[-59,-35,24,66,4,-122,6,164,18,-76,86,-2,21,65,-55,57,-32,1,133,48,5,-86,180,37,-65,4,-77,44,68,-53,5,84,-25,49,-93,-46,-113,0,-119,-48,46]
V
[72,-14,80,-88,0,-1,26,-64,-79,36,-11,-5,-54,-16,-56,-29,2,-15,-59,115,-2,-18,36,-98,24,19,-18,65,-8,39,13,-9,-24,11,24,-28,17,49,6,23,16]
V
[85,-174,3,219,311,-359,-34,574,-209,-98,821,-129,15,-309,26,147,-287,-410,155,19,456,152,441,49,158,-201,-130,-135,301,-36,-60,298,-663,258,0,-181,-804,-297,-705,-46,-209]
R
[-14,76,-102,-16,41,-107,-81,-1,-48,21,6,2,-86,8,-9,5,-23,-45,119,95,55,-10,214,36,-35,-5,-16,28,21,55,-46,108,-46,6,63,-10,-12,78,-148,-71,41]
T
[113,-126,90,49,5,13,-22,-103,11,21,-44,35,23,-5,-69,-40,-54,40,-99,63,-35,16,23,-76,19,-5,-71,33,-118,-92,73,95,-11,-48,88,8,77,74,-50,5,29]
V
[27,-84,120,-62,38,-254,-116,-170,160,-114,159,22,-58,43,95,15,-187,46,-80,69,42,-31,85,97,-19,-27,103,13,-141,-172,119,-4,4,75,-23,21,-165,-53,-198,-51,163]
A
[-16,9,-78,14,-11,-145,-8,-84,-96,87,-29,-61,89,5,-15,-36,5,47,108,-38,-47,-30,9,32,-51,3,-12,107,-86,122,42,-57,58,2,-20,5,-127,-41,-70,-56,98]
S
[235,229,333,195,-52,-181,-214,22,333,-280,144,-9,151,541,322,-34,-209,167,-214,408,77,78,-515,71,-114,109,53,-546,-184,-308,315,89,-214,107,-151,238,-149,173,88,-38,18]
S
[126,-91,94,37,-9,-22,-50,-35,-76,22,-88,-20,44,-60,-137,40,-68,-60,25,-33,-21,-61,-53,-54,-50,2,-61,144,-126,119,35,76,-23,-13,169,2,79,37,-90,0,35]
V
[42,106,54,4,-32,-36,-80,11,-18,6,-7,32,-82,45,9,20,-48,-67,89,36,102,7,200,25,-73,-53,-1,-3,-7,93,-23,53,-78,-3,133,-31,-15,53,-155,-65,38]
T
[190,-68,302,-222,-191,308,232,-238,179,-687,351,113,200,-55,59,-18,116,-164,333,-68,-276,1,-721,81,305,-52,35,-140,-205,-450,-368,-4,41,77,-179,202,156,-20,94,208,-47]
S
[-119,238,20,-76,-9,-40,-145,26,39,-75,55,-2,10,117,74,-4,43,52,5,94,-6,5,11,57,-56,-4,76,-68,112,40,-32,-74,-29,47,-20,76,-91,11,73,20,37]
E
[151,32,68,-7,22,-53,2,-46,-26,-41,127,-7,-149,14,18,74,-21,-23,21,33,65,-24,52,18,-72,56,72,14,117,38,64,-9,-105,-1,36,29,-86,-16,-5,7,26]
V
[-41,-90,-72,-37,61,-48,36,-14,4,-29,115,-28,39,-47,28,-11,13,110,76,2,-53,-1,185,64,-14,-79,-72,27,-44,-9,-4,-7,-23,-24,-43,-41,-94,-20,-130,-62,42]
A
[70,-113,-2,50,-8,-76,-21,21,-33,61,-61,25,28,-54,-84,2,-86,-26,-37,-53,23,-59,110,-34,-2,-25,-45,115,-99,15,3,21,103,-45,124,-61,24,-39,-47,27,60]
N
[-184,732,-73,-192,-247,-17,-171,-166,90,-66,-68,35,-68,348,90,-105,99,203,295,278,-65,179,209,245,-321,-145,-131,3,-2,363,-150,-26,-135,-106,44,187,-36,157,219,-125,212]
P
[19,-7,-31,6,25,77,13,-41,-119,44,-16,-13,19,-103,-85,7,54,75,76,-35,-66,20,10,-108,-31,23,-31,-32,-73,122,72,16,-11,-18,40,-109,33,-44,-40,22,-43]
D
[64,58,-10,107,-47,-27,-1,64,-47,170,-89,-14,64,-35,-109,-66,-68,-136,7,37,-65,-72,-149,-108,45,11,-133,35,-17,2,-3,53,22,-48,-15,-62,127,58,18,88,-86]
D
[-104,-49,22,87,-51,-55,-29,48,-75,48,-101,4,150,-13,-93,-83,-43,-79,10,19,-18,77,113,-125,26,-23,-59,87,-35,8,-48,88,74,43,-10,-68,104,20,-47,-98,-3]
E
[-47,-15,-40,-10,21,-90,30,-22,-28,59,-40,4,-17,31,-82,-16,21,23,30,-16,-30,42,116,-30,-15,59,-28,115,-3,75,45,22,58,-58,58,-35,17,-7,-37,1,28]
A
[203,-70,14,98,214,-315,39,-53,-40,362,-381,112,-209,-125,-108,31,-263,-139,128,23,355,-356,318,67,-46,28,-119,206,193,-71,-34,155,158,-87,205,-138,134,85,-195,-255,67]
W
[134,-299,-34,102,209,-151,42,73,-17,-35,14,4,-267,-412,-139,130,-47,-206,-4,107,24,-62,-105,-173,-51,162,-97,-27,-193,99,171,376,25,-70,400,-107,57,142,-208,-54,56]
K
[-3,-693,288,-167,213,-331,-199,365,-346,-298,235,-188,-175,-388,-322,388,-246,-332,241,378,-80,79,105,-367,40,-109,244,287,-152,89,-195,317,111,539,108,65,-538,175,-652,-222,106]
A
[75,123,-128,-34,-219,256,-19,-138,261,13,52,-69,-58,138,194,30,-7,-179,32,22,20,95,-110,-72,-70,-200,-136,-222,-55,-43,-31,149,-93,-173,97,44,-24,10,134,-16,-147]
T
[69,-51,41,-100,35,-93,-174,26,-137,9,-105,64,-54,24,-71,19,-142,-46,73,140,147,-53,258,-57,37,-41,13,20,-112,66,-106,130,-5,19,139,68,-64,82,-223,-138,121]
M
[8,61,45,27,-10,-60,-82,54,-32,-52,86,38,-27,-5,33,-1,-41,-5,56,85,70,26,73,-24,-101,8,5,-21,63,44,9,52,-71,88,73,-21,-49,54,-78,-55,39]
R
[318,20,-15,78,38,-160,-64,-296,-142,-58,189,148,-194,-301,-101,-28,-117,-26,349,-89,219,-39,315,-27,29,-45,224,-20,-141,9,29,164,-77,21,25,-89,-45,-212,-224,-164,58]
P
[106,9,168,24,-116,-61,-86,25,-36,-120,129,26,-57,-134,-91,16,-158,-211,6,140,-2,-27,16,-292,-189,-103,-17,-46,-12,57,58,222,-76,27,146,-172,-128,-4,-65,-198,-142]
P
[-259,135,-47,-5,80,-82,98,333,-39,-14,67,1,-154,133,159,112,-166,51,-58,279,248,200,469,32,-236,4,-102,-72,429,40,-132,263,-211,153,202,-193,-154,202,-93,-193,50]
K
[-75,-320,87,41,-147,141,90,-82,52,7,-13,21,104,-56,29,-69,111,-65,-53,-230,-99,-94,82,-9,-22,-25,-117,100,-21,-158,139,-92,204,32,-93,-82,95,-94,-7,113,114]
V
[-82,45,-44,9,39,-67,-38,67,31,-77,152,55,-89,95,120,-17,-5,98,-43,34,-12,49,190,-13,-83,21,69,-128,95,-16,59,-4,-41,-3,44,-25,-55,-75,-33,-43,18]
N
[118,-113,56,-67,-4,54,-46,-91,-34,-36,-107,49,-10,-162,-83,-2,-23,27,-286,-107,-5,-35,-44,124,-82,-4,-103,127,-47,-24,65,8,151,-83,303,36,177,15,107,327,121]
V
[93,-248,101,74,205,-134,26,9,-282,149,-146,66,-37,-164,-259,16,-91,-213,74,-8,132,-234,432,14,-119,-29,-138,210,16,52,-145,184,1,-110,249,-67,-62,-13,-82,-131,109]
T
[-163,106,-23,28,29,-18,-47,110,-40,-60,74,-6,-20,38,51,-47,47,42,-28,31,-69,104,160,-71,-89,51,3,-66,72,130,68,-19,-95,43,1,-129,-1,7,-96,-12,31]
W
[157,-329,20,146,18,-215,19,0,-154,164,-124,38,11,-200,-233,-4,-155,-177,110,-165,153,-134,306,-60,22,-43,-100,275,-98,-14,-17,97,187,-30,172,-97,71,18,-296,-122,22]
T
[36,257,30,-32,-5,-112,-146,13,-19,-13,2,58,-179,75,-30,40,-37,28,74,115,131,-8,96,77,19,14,12,-28,133,18,-63,86,-53,-21,-43,36,-128,97,-69,-27,2]
D
[-6,120,-44,-1,32,-116,0,37,-11,11,70,-32,-27,25,-57,4,-44,-4,108,50,-21,-3,35,-15,-72,37,30,26,73,61,13,-2,-28,4,-11,-27,8,10,-38,-28,-38]
A
[-410,200,-134,17,95,113,168,191,253,-524,594,24,-5,138,231,-29,207,197,316,-53,-128,81,-1,17,-55,134,134,-442,190,-149,-28,-68,-232,77,-155,-19,-120,-151,102,-19,-33]
K
[-337,-576,141,238,-61,-160,405,278,-117,-324,244,-73,324,-191,-376,-117,116,-79,118,-170,24,76,421,-107,-147,27,-394,545,-43,-222,222,111,123,175,-352,-146,-251,-362,333,16,65]
W
[-2,33,-4,42,6,-106,-115,31,-76,16,-136,-22,86,-51,-102,-19,-140,-116,108,37,19,-89,16,-60,-17,-21,-69,160,-38,67,-90,63,20,41,91,4,59,91,-86,-64,36]
W
[32,-83,-156,52,105,13,119,-23,-103,99,34,34,-75,-171,25,64,43,-60,-9,-82,-21,11,251,-60,-43,57,54,-35,99,19,28,32,9,-51,153,-192,50,-67,-110,8,-71]
T
[99,-48,75,-81,-45,49,24,-83,-96,-9,56,73,-10,-11,-66,39,8,48,44,48,-6,50,113,-81,17,-23,-9,125,40,-37,-58,41,-20,80,132,0,-19,29,12,10,-34]
M
[64,52,-54,68,51,-30,-51,6,-49,74,31,-4,-69,-76,20,17,13,-90,89,-18,47,-40,99,-55,-59,6,-15,-96,18,146,44,43,-59,-93,65,-83,-36,-82,-83,-104,-42]
W
[-2,-33,-73,38,9,-14,-54,53,-18,13,-27,37,-36,-50,-61,-19,-38,63,12,-46,-41,-17,59,-85,72,-25,-23,54,27,-34,-17,43,62,-46,56,-27,18,11,-54,86,-15]
D
[-100,-21,4,26,-18,-138,-9,-3,16,33,-37,10,-102,44,-30,-60,-27,63,6,-8,27,41,96,23,-5,-1,-94,123,16,6,28,63,29,-13,-57,14,1,83,-74,-100,50]
D
[107,-69,74,-52,52,-94,73,46,-66,38,-57,2,-34,-9,-166,16,-78,59,55,39,20,-104,6,-116,17,27,-39,156,-66,66,7,33,-17,-39,-16,-65,-49,37,-57,-28,11]
D
[-104,-44,158,121,-71,-159,-34,67,182,-168,91,-67,22,194,-52,-111,-91,-2,-134,162,40,109,-149,-17,104,115,-93,160,-36,-242,97,-21,19,73,-123,80,-79,204,89,55,109]
W
[38,169,124,30,36,-109,-29,-66,-61,-84,133,77,-72,-33,-97,-29,-45,-4,28,126,27,-47,141,-65,-83,42,13,122,57,-11,16,74,-193,58,49,-49,-58,41,62,-70,1]
N
[36,-478,26,68,10,-40,157,246,-174,72,-117,66,19,-291,-223,51,-10,-141,48,69,-126,-214,48,-203,-106,125,-88,106,-118,-14,25,11,445,-84,250,-204,105,21,-70,39,137]
R
[89,-108,104,-34,-74,10,-21,-117,45,-7,-53,37,163,-160,-21,-13,-112,14,-47,-98,127,-135,15,40,27,-146,31,163,-116,-187,-28,-126,213,80,10,15,-49,-104,98,21,42]
N
[32,252,232,-74,-238,169,-196,-5,205,-300,210,40,-2,149,192,141,-10,-10,-112,0,-11,59,-195,169,-123,-171,25,-75,153,-137,-51,12,-165,92,72,159,-121,-4,174,190,-64]
E
[-29,138,331,-23,-92,-70,-217,213,7,-267,71,141,66,-69,-96,94,-133,-158,-114,2,73,-16,243,-194,-133,-77,112,124,163,-34,27,70,-157,227,-62,-96,-44,-47,-199,-64,-143]
R
[58,-27,-126,91,247,-37,-46,238,-209,98,73,-130,-78,-229,-182,76,-78,-544,-122,22,-39,118,-24,-231,63,328,124,-158,227,229,-180,-91,145,-29,427,-144,191,199,-152,434,183]
K
[-1,64,-7,-52,96,-40,63,9,52,-71,181,-3,-108,-48,122,81,64,86,33,11,32,-20,107,24,-151,36,58,-152,35,127,95,-70,-117,-16,58,-1,-124,-96,25,-79,12]
K
[40,-137,3,-28,23,76,99,-92,-53,107,-72,71,-61,-88,-69,-21,63,-3,41,-95,1,-17,97,-68,32,13,-25,-8,-84,7,35,17,61,-74,88,-51,89,-30,-75,-76,-22]
M
[141,84,35,108,24,-58,-131,66,-64,57,12,-1,44,-48,-49,30,-78,4,-34,-15,64,-70,78,5,-78,-38,-15,90,51,90,29,36,-100,27,82,-57,6,7,-34,-7,-32]
N
[13,-1,120,1,-116,-52,-1,135,-188,61,-106,69,-32,-51,-231,-21,-16,-198,136,59,-72,13,114,-164,-53,-16,-98,183,75,131,-105,111,132,-13,50,-56,48,23,-43,6,4]
D
[29,18,97,-50,-21,-68,-82,102,-5,-157,61,6,-94,34,-104,31,-13,-43,4,151,-59,-113,70,-91,-70,63,10,53,72,-15,77,74,1,-19,-88,-81,-83,27,-9,16,14]
A
[-45,-53,38,32,-52,-79,-27,45,25,82,-98,-26,59,14,-57,-44,-66,-17,-5,56,19,31,53,-7,51,-34,-56,109,-86,-9,-10,40,107,36,-23,-93,113,18,-83,-24,85]
E
[128,-19,55,-17,19,-83,108,-51,-120,64,-19,17,-81,-84,-110,-29,-23,60,13,37,-15,-55,25,-91,-91,0,9,108,-93,101,66,-12,-33,-12,116,-62,43,38,3,-85,-95]
T
[-12,84,81,-24,28,-58,-21,5,11,-69,139,50,-81,-26,1,44,26,-22,101,35,57,-5,185,13,-98,20,-9,21,80,98,0,85,-132,48,62,-53,-90,-25,-61,-68,77]
K
[50,-107,108,-25,114,-152,17,-35,-129,-89,-3,86,-41,-124,-153,86,-10,35,42,-121,-4,-57,147,101,-69,18,46,172,24,26,-56,75,44,3,89,18,-36,-55,-80,-39,12]
A
[95,-45,7,16,67,-42,-32,-89,18,50,-18,4,-12,-61,10,0,-99,5,-5,-26,40,-55,29,-14,-72,-36,15,-37,-99,18,34,22,3,-31,90,-53,50,-80,-37,-35,37]
W
[80,48,-39,-12,130,-40,25,62,-107,87,72,77,-60,-129,-73,40,4,65,21,-82,34,-49,201,38,-135,-47,12,-50,41,151,-35,36,-112,-87,101,-117,-43,-129,-100,-13,-44]
R
[65,43,93,30,86,-115,-69,-7,-94,-35,53,47,-90,-43,-29,98,74,-10,57,60,9,-70,165,-7,-56,74,11,-49,105,70,33,85,-79,32,-19,-99,-103,77,-173,-125,-15]
E
[63,-70,83,-25,-51,-42,-23,-194,162,-14,127,-19,-59,91,94,-108,-52,21,-106,148,25,36,-91,-1,105,-19,-76,20,-51,-208,148,49,-48,16,-41,23,-70,-18,29,36,63]
V
[159,-42,84,-32,39,-49,-157,46,-196,-211,-31,74,-24,-214,-149,46,-31,-90,53,-97,-33,-108,-49,23,-32,34,121,72,24,52,-55,-21,112,47,144,135,-13,36,-67,73,31]
M
[-71,281,147,118,280,245,-49,-389,109,-136,464,45,-183,-18,420,-101,183,-149,-61,-119,-23,-56,139,-33,38,72,320,-578,333,-168,95,-223,-537,107,-155,-92,-260,-271,149,44,9]
K
[181,179,-46,-138,-26,-34,87,-231,-126,411,-213,46,-68,-2,-47,39,96,94,-69,-41,110,6,228,145,-263,-56,-188,136,147,192,86,46,-64,-120,-31,72,137,134,23,-156,-186]
A
[-62,-89,65,46,-17,-64,69,117,-4,58,36,-20,118,15,-19,32,-12,-44,50,-16,35,-10,21,-23,-55,-4,-66,26,-10,1,16,-23,45,51,67,-12,-45,2,-48,-25,13]
E
[13,-120,-92,5,134,-160,4,67,-179,108,-31,10,50,-110,-82,56,-1,26,63,-86,-1,-159,270,64,-72,32,-84,146,-36,156,50,-22,3,-44,117,-62,-141,-75,-189,-14,94]
N
[32,65,111,10,14,-140,7,14,-3,-149,130,106,-81,44,-62,20,-63,-36,116,66,63,-62,204,4,-88,39,37,32,145,-117,-29,65,-40,57,-15,-11,-124,-16,6,-102,30]
M
[-41,206,-12,-60,-75,66,-40,-40,-50,-75,-119,92,-19,-10,-34,37,116,54,-7,-3,-133,64,127,-47,-218,-16,-5,-10,71,89,9,-3,24,-46,-9,111,24,74,128,-11,-83]
W
[17,-246,74,149,-9,-53,41,90,80,32,113,-40,152,-14,-46,83,-20,-76,-15,-112,55,34,154,74,21,-38,-105,161,-117,-118,93,37,-46,25,-15,-34,44,-119,-148,-1,-40]
T
[198,-167,59,-40,306,-163,87,-244,-87,357,-71,-19,230,146,-79,-173,41,291,59,-61,-101,-372,166,200,-158,-26,-349,48,-240,203,228,-158,-220,-286,63,-75,-274,-145,-146,-179,188]
M
[187,-221,23,59,79,-23,40,-59,-19,262,4,42,-57,-127,-9,31,-7,129,-46,0,-42,-74,11,-33,-30,-83,-64,41,-14,26,123,111,-6,-137,218,-160,38,-125,-121,-184,-157]
P
[-33,41,-16,113,21,-112,-103,43,-53,-47,55,13,16,76,-28,-26,-34,44,106,-33,-70,-22,189,24,-54,-10,-7,27,88,49,13,66,-54,-14,-14,-82,-57,-77,-97,-58,7]
A
[143,-51,57,27,-68,-9,-20,-56,12,147,74,-26,36,21,-38,-83,-7,-55,112,-82,25,-97,78,58,-25,-79,-75,47,-36,76,41,26,-3,-26,-144,-160,194,-217,-97,-31,46]
V
[66,-21,-145,-55,27,52,-9,-270,-53,138,-139,81,-67,-164,19,-141,-2,-95,-103,2,-19,-76,178,1,56,-16,21,19,-92,-109,-63,-40,129,-134,97,37,266,43,68,91,88]
T
[-42,309,87,-148,-141,-14,-111,180,-34,-353,22,50,1,88,-169,-83,-50,-90,-18,144,-242,108,-128,-216,-15,-2,51,84,26,58,-110,79,-161,127,-152,121,66,256,-10,109,-86]
M
[82,-50,123,10,-31,102,58,-10,-47,-52,84,73,-60,-113,-71,6,5,-52,21,26,-2,-28,-36,-157,-139,14,-4,35,102,-15,16,100,-74,-10,112,-97,18,25,54,-105,-96]
R
[243,505,-202,56,42,-899,-301,47,-132,48,258,-136,-462,118,10,-239,-382,-743,676,-38,95,-578,-16,429,-83,-37,135,100,409,349,-86,-232,-36,-297,-299,276,-703,-598,-112,-171,256]
N
[148,202,-33,-14,124,-195,-174,-19,-92,88,28,38,-242,-59,-16,148,-161,-185,296,70,281,-194,289,11,-61,-77,104,-89,149,177,-110,127,-134,-88,240,-11,-301,-137,-174,-223,-32]
P
[-23,552,320,58,-265,-213,-561,263,-532,-364,-250,-176,114,316,-517,-330,-85,-32,128,679,-235,223,-226,-250,-205,324,-21,198,-28,508,149,-168,93,189,32,184,-259,726,47,187,390]
A
[-197,247,177,94,-20,19,82,116,114,-236,205,36,-91,31,71,-15,105,42,-222,26,-103,218,140,-53,-182,-84,-89,-94,139,-15,102,115,-325,56,-108,-119,44,-48,127,-24,-193]
S
[130,134,105,-130,-2,46,-9,-138,72,-87,140,74,-81,-24,108,52,15,-37,50,86,-73,-59,-22,-23,-38,-52,121,-196,81,-99,5,-92,-12,37,8,38,-64,-95,-3,76,-45]
V
[-47,157,15,-13,2,51,-32,-46,8,63,29,41,-65,34,67,-20,42,-110,86,56,66,2,55,63,-44,-28,-21,-104,118,16,-84,84,-90,-25,68,15,-36,20,29,-45,12]
P
[-4,52,-239,-65,86,38,-112,-208,-120,178,51,18,-72,-229,141,-43,32,-120,-29,37,-33,-40,188,-35,36,12,43,-163,69,51,-12,-2,-26,-50,102,-47,-12,-36,-124,-9,32]
K
